Below are the code and all the weights of a small trained network. Each question names an input and a target symbol and asks about switching units off, where a switched-off unit gives its printed mean instead of its output.

import numpy as np


def w(rows, s, z=0):
    codes = np.array(rows[::2]) - 128.0
    scale = np.full(codes.shape[1], s)
    scale[-1] = z or s
    return codes * scale


def norm(h):
    return h / np.sqrt((h * h).mean(-1, keepdims=True) + 1e-5)


def softmax(a):
    e = np.exp(a - a.max(-1, keepdims=True))
    return e / e.sum(-1, keepdims=True)


def log_softmax(a):
    a = a - a.max(-1, keepdims=True)
    return a - np.log(np.exp(a).sum(-1, keepdims=True))


def net(x, mask):
    ids = ['ΓΘΞΨαβδζηλμπστω'.index(c) for c in x.split()]
    T = len(ids)
    res = E[ids] + P[:T]
    u = 0
    for l in range(2):
        r = norm(res)
        for j in range(3):
            rows = slice(2 * j, 2 * j + 2)
            q, k, v = (r @ M[l][rows].T for M in (Q, K, V))
            z = softmax(np.where(np.tri(T) > 0, q @ k.T / 2**0.5, -1e9)) @ v
            o = O[l][rows]
            res = res + np.where(mask[u + j], z, o[:, -1]) @ o[:, :-1]
        u += 3
    return log_softmax(norm(res)[-1] @ U[:, :-1].T + U[:, -1])


Q, K, V, O = {}, {}, {}, {}
E = w([
[143,156,155,113,119,120],'Γ',
[167,101,100,59,208,134],'Θ',
[82,130,177,176,128,146],'Ξ',
[157,92,158,162,103,112],'Ψ',
[183,92,211,104,125,26],'α',
[138,94,182,153,171,188],'β',
[163,133,120,184,172,112],'δ',
[83,113,52,195,191,50],'ζ',
[151,161,92,129,81,80],'η',
[174,196,97,90,251,76],'λ',
[173,114,82,93,197,77],'μ',
[101,91,93,163,108,123],'π',
[177,198,90,134,152,168],'σ',
[95,149,94,19,154,164],'τ',
[168,33,192,114,185,83],'ω',
],0.022)
P = w([
[110,148,62,103,150,117],'0',
[64,150,160,248,222,42],'1',
[136,45,160,118,96,31],'2',
[124,144,99,135,148,116],'3',
[64,147,213,243,218,58],'4',
[173,82,142,2,108,67],'5',
[130,141,105,119,135,142],'6',
],0.013)
Q[0] = w([
[255,58,98,52,152,192],'L0H1',
[79,210,143,148,135,184],'L0H1',
[103,128,63,202,102,184],'L0H2',
[147,152,105,134,50,231],'L0H2',
[214,121,151,203,105,123],'L0H3',
[156,114,115,120,79,38],'L0H3',
],0.0095)
K[0] = w([
[244,137,164,153,158,171],'L0H1',
[2,244,140,40,210,177],'L0H1',
[182,54,152,203,145,79],'L0H2',
[194,171,243,229,185,83],'L0H2',
[205,128,150,212,132,107],'L0H3',
[190,153,103,165,119,210],'L0H3',
],0.0076)
V[0] = w([
[183,153,246,146,132,93],'L0H1',
[68,205,154,48,203,254],'L0H1',
[167,186,148,33,48,121],'L0H2',
[162,102,126,215,119,82],'L0H2',
[192,126,62,131,27,219],'L0H3',
[85,222,75,179,189,92],'L0H3',
],0.0065)
O[0] = w([
[221,101,137,100,224,37,139],'L0H1',
[114,116,28,235,157,103,3],'L0H1',
[138,157,81,167,100,67,68],'L0H2',
[202,144,179,120,104,255,139],'L0H2',
[178,179,28,98,171,247,11],'L0H3',
[85,109,73,138,60,45,236],'L0H3',
],0.0077,0.006)
Q[1] = w([
[122,29,93,39,103,109],'L1H1',
[75,104,213,95,114,96],'L1H1',
[52,190,134,160,181,198],'L1H2',
[95,2,58,35,88,166],'L1H2',
[197,21,116,13,186,166],'L1H3',
[139,210,117,107,109,135],'L1H3',
],0.0095)
K[1] = w([
[179,121,107,41,202,216],'L1H1',
[83,48,121,114,95,168],'L1H1',
[126,140,183,126,250,151],'L1H2',
[8,78,116,51,108,154],'L1H2',
[112,74,83,147,157,155],'L1H3',
[124,141,121,160,63,60],'L1H3',
],0.012)
V[1] = w([
[109,106,226,124,80,150],'L1H1',
[208,129,127,56,120,216],'L1H1',
[43,80,118,131,131,80],'L1H2',
[152,11,138,143,141,47],'L1H2',
[160,183,123,185,79,58],'L1H3',
[117,51,153,183,145,177],'L1H3',
],0.011)
O[1] = w([
[141,205,2,120,73,174,134],'L1H1',
[38,156,126,76,80,83,2],'L1H1',
[116,200,127,7,95,177,229],'L1H2',
[70,244,200,166,75,24,227],'L1H2',
[155,115,31,148,150,146,167],'L1H3',
[40,87,186,186,180,112,129],'L1H3',
],0.009,0.008)
U = w([
[208,187,61,174,75,79,75],'Γ',
[74,75,185,99,223,92,79],'Θ',
[57,188,112,211,82,199,181],'Ξ',
[177,176,197,53,91,211,144],'Ψ',
[169,86,171,139,127,56,58],'α',
[21,77,222,177,208,138,120],'β',
[228,207,170,186,172,101,30],'δ',
[2,176,20,173,102,36,124],'ζ',
[186,125,50,128,50,122,156],'η',
[187,188,92,95,242,85,20],'λ',
[144,80,119,99,150,71,106],'μ',
[38,76,95,99,30,161,190],'π',
[190,5,65,181,169,152,254],'σ',
[46,72,111,78,229,194,226],'τ',
[117,125,187,102,173,89,64],'ω',
],0.009,0.0059)

Each question gives the input, a string of symbols that net reads in full, and the target symbol t.
The units are the heads (2 rows each of Q, K, V and O). Each row of codes is followed by its name. A weight is (code - 128) times the scale printed after its matrix; where a second scale follows, it is the last column's (O and U).
mask holds one flag per head, layer by layer. A switched-off head (its flag False) gives its mean, the last column of its rows in O, instead of its output. The means were averaged over made-up inputs and are rounded, as every weight is.
A unit's drop is (log p(t) with every unit on - log p(t) with that unit switched off) / (log p(t) with every unit on - log p(t) with every unit switched off).
The circuit of an input: a set's keep is (log p(t) with only the set's units on - log p(t) with every unit switched off) / (log p(t) with every unit on - log p(t) with every unit switched off). Starting from all 6 units, units are removed one at a time, each time the one whose removal leaves the highest keep (on an exact tie, the one counted first), for as long as the keep stays at least 0.8.
units of the circuit, in order: the units of the circuit, biggest drop first
most important unit: the unit with the biggest drop
heads that matter: for each layer, one digit per head in row order, 1 if its drop is at least 0.15 and else 0, layers parted by /
input Ξ Ψ Ξ σ δ, target σ: most important unit : L1H2
input ζ λ β, target Ψ: units of the circuit, in order : [L1H2 L1H1 L0H1]
input π δ Γ σ Ξ, target σ: heads that matter : 100 / 010
input π δ λ π α ζ, target τ: units of the circuit, in order : [L1H2 L0H1 L0H2]
input η τ π ζ ζ δ β, target β: units of the circuit, in order : [L0H1 L1H3]
input Ψ π β β τ, target ζ: heads that matter : 100 / 100
input δ ζ Γ Ψ λ μ Γ, target Γ: units of the circuit, in order : [L1H3 L0H1]
input η δ μ η α β, target σ: units of the circuit, in order : [L1H2 L0H1]
input Ψ Ψ Ψ η λ Ξ, target π: units of the circuit, in order : [L1H1 L0H3]
input ζ Θ ζ α Γ Ξ Ψ, target Ψ: heads that matter : 101 / 000
input ζ ζ μ ζ ζ δ, target Ψ: heads that matter : 110 / 010
input ζ λ Ξ, target Ψ: heads that matter : 110 / 110
input Ξ σ σ Θ λ ζ Γ, target Γ: heads that matter : 000 / 001
input ζ Ξ β, target Ψ: most important unit : L1H2
input δ Ξ β ζ β η, target ζ: units of the circuit, in order : [L1H1 L0H2 L1H2]
input η Ψ Ξ, target σ: heads that matter : 101 / 010
input δ Ψ Γ τ δ, target ζ: heads that matter : 011 / 010
input ζ δ ζ Ψ τ, target ζ: heads that matter : 001 / 000
input η μ Γ σ δ Ψ β, target β: heads that matter : 100 / 001
input Ψ α δ ζ π, target Ξ: most important unit : L1H1
input ζ ζ Γ, target Ψ: heads that matter : 110 / 110
input η η Ψ μ Ξ Ψ Ψ, target Ψ: heads that matter : 101 / 100
input σ ζ Θ α Ξ ζ τ, target τ: units of the circuit, in order : [L1H2 L0H1]
